Below is a small trained network, with its code and all its weights. Each question gives an input and a class and asks what happens when units are switched off, that is, made to give their printed mean instead of their output.

import numpy as np


def w(rows, s, z=0):
    codes = np.array(rows[::2]) - 128.0
    scale = np.full(codes.shape[1], s)
    scale[-1] = z or s
    return codes * scale


def f(y):
    return y / 2 * (1 + np.tanh(0.7978845608 * (y + 0.044715 * y**3)))


def log_softmax(a):
    a = a - a.max(-1, keepdims=True)
    return a - np.log(np.exp(a).sum(-1, keepdims=True))


def net(x, mask):
    res = np.array(x, float).reshape(1, 4) / 4 @ E
    y = f(res @ A[0][:, :-1].T + A[0][:, -1])
    res = res + np.where(mask, y, B[0][:, -1]) @ B[0][:, :-1]
    return log_softmax(res[-1] @ U[:, :-1].T + U[:, -1])


A, B = {}, {}
E = w([
[111,130,108,39,54,148,84,120,255],'x0',
[167,126,64,86,195,74,52,34,166],'x1',
[241,61,190,128,185,177,133,192,125],'x2',
[163,156,49,125,105,229,33,166,59],'x3',
],0.009)
A[0] = w([
[209,142,50,143,113,229,6,140,63,190],'n1',
[206,39,187,101,204,151,105,177,163,206],'n2',
[196,45,140,94,154,127,112,93,217,180],'n3',
[125,82,210,132,156,105,172,171,174,204],'n4',
[129,176,103,61,127,80,89,41,241,171],'n5',
[33,128,126,90,97,99,79,78,237,217],'n6',
[141,117,43,2,123,115,72,17,224,250],'n7',
[181,51,198,150,141,167,198,162,156,130],'n8',
[234,71,177,134,168,126,158,204,95,222],'n9',
[52,164,142,254,119,92,166,129,25,253],'n10',
[48,145,140,44,60,174,143,178,187,162],'n11',
[163,125,56,160,205,152,85,110,105,99],'n12',
],0.0067,0.004)
B[0] = w([
[154,191,84,94,201,196,46,229,29,239],'n1',
[200,83,176,101,123,107,31,121,163,226],'n2',
[127,64,165,85,118,104,84,101,166,194],'n3',
[176,127,128,190,80,98,167,89,167,193],'n4',
[97,167,78,18,95,24,102,30,162,216],'n5',
[61,188,28,104,45,77,113,119,157,222],'n6',
[85,106,53,93,167,81,37,64,139,252],'n7',
[185,92,205,108,58,139,160,135,137,196],'n8',
[185,58,226,112,113,132,143,190,85,232],'n9',
[109,157,170,217,176,108,221,132,66,236],'n10',
[104,151,70,176,6,214,166,175,254,196],'n11',
[127,108,134,60,201,121,108,137,72,172],'n12',
],0.0068,0.011)
U = w([
[82,145,64,110,59,185,41,142,173,67],'0',
[230,20,245,143,95,131,143,146,157,170],'1',
[133,99,168,89,66,117,145,71,172,5],'2',
[69,169,133,186,47,199,231,167,204,129],'3',
[36,151,190,238,164,62,229,96,90,157],'4',
[151,50,145,87,226,122,67,107,128,73],'5',
[171,190,121,122,176,233,88,207,31,172],'6',
[76,157,79,87,121,5,101,1,160,168],'7',
],0.0069,0.003)

Each question gives the input, the list of numbers given to net, and the class t.
The units are the neurons (one row each of A and B). Each row of codes is followed by its name. A weight is (code - 128) times the scale printed after its matrix; where a second scale follows, it is the last column's (A, B and U).
mask holds one flag per neuron, in row order. A switched-off neuron (its flag False) gives its mean, the last column of its row in B, instead of its output. The means were averaged over made-up inputs and are rounded, as every weight is.
A unit's drop is (log p(t) with every unit on - log p(t) with that unit switched off) / (log p(t) with every unit on - log p(t) with every unit switched off).
The circuit of an input: a set's keep is (log p(t) with only the set's units on - log p(t) with every unit switched off) / (log p(t) with every unit on - log p(t) with every unit switched off). Starting from all 12 units, units are removed one at a time, each time the one whose removal leaves the highest keep (on an exact tie, the one counted first), for as long as the keep stays at least 0.8.
circuit, biggest first: the units of the circuit, biggest drop first
unit that matters most: the unit with the biggest drop
k most important neurons: the k neurons with the biggest drops, biggest first
drop when u is switched off: that unit's drop, to one decimal
input [-1,1,1,-5], class 1: unit that matters most	n7
input [-5,3,-3,-7], class 4: circuit, biggest first	n10, n7
input [8,4,8,0], class 7: 2 most important neurons	n5, n7
input [7,-2,3,-3], class 7: 2 most important neurons	n1, n5
input [-1,-6,-8,-2], class 3: 2 most important neurons	n11, n7
input [-2,-2,-8,-3], class 4: 2 most important neurons	n10, n7
input [-5,7,8,1], class 1: 2 most important neurons	n9, n7
input [-3,-2,-8,-4], class 4: drop when n10 is switched off	0.2
input [2,-7,-4,8], class 6: drop when n1 is switched off	1.2
input [-5,7,-4,6], class 6: drop when n1 is switched off	0.5
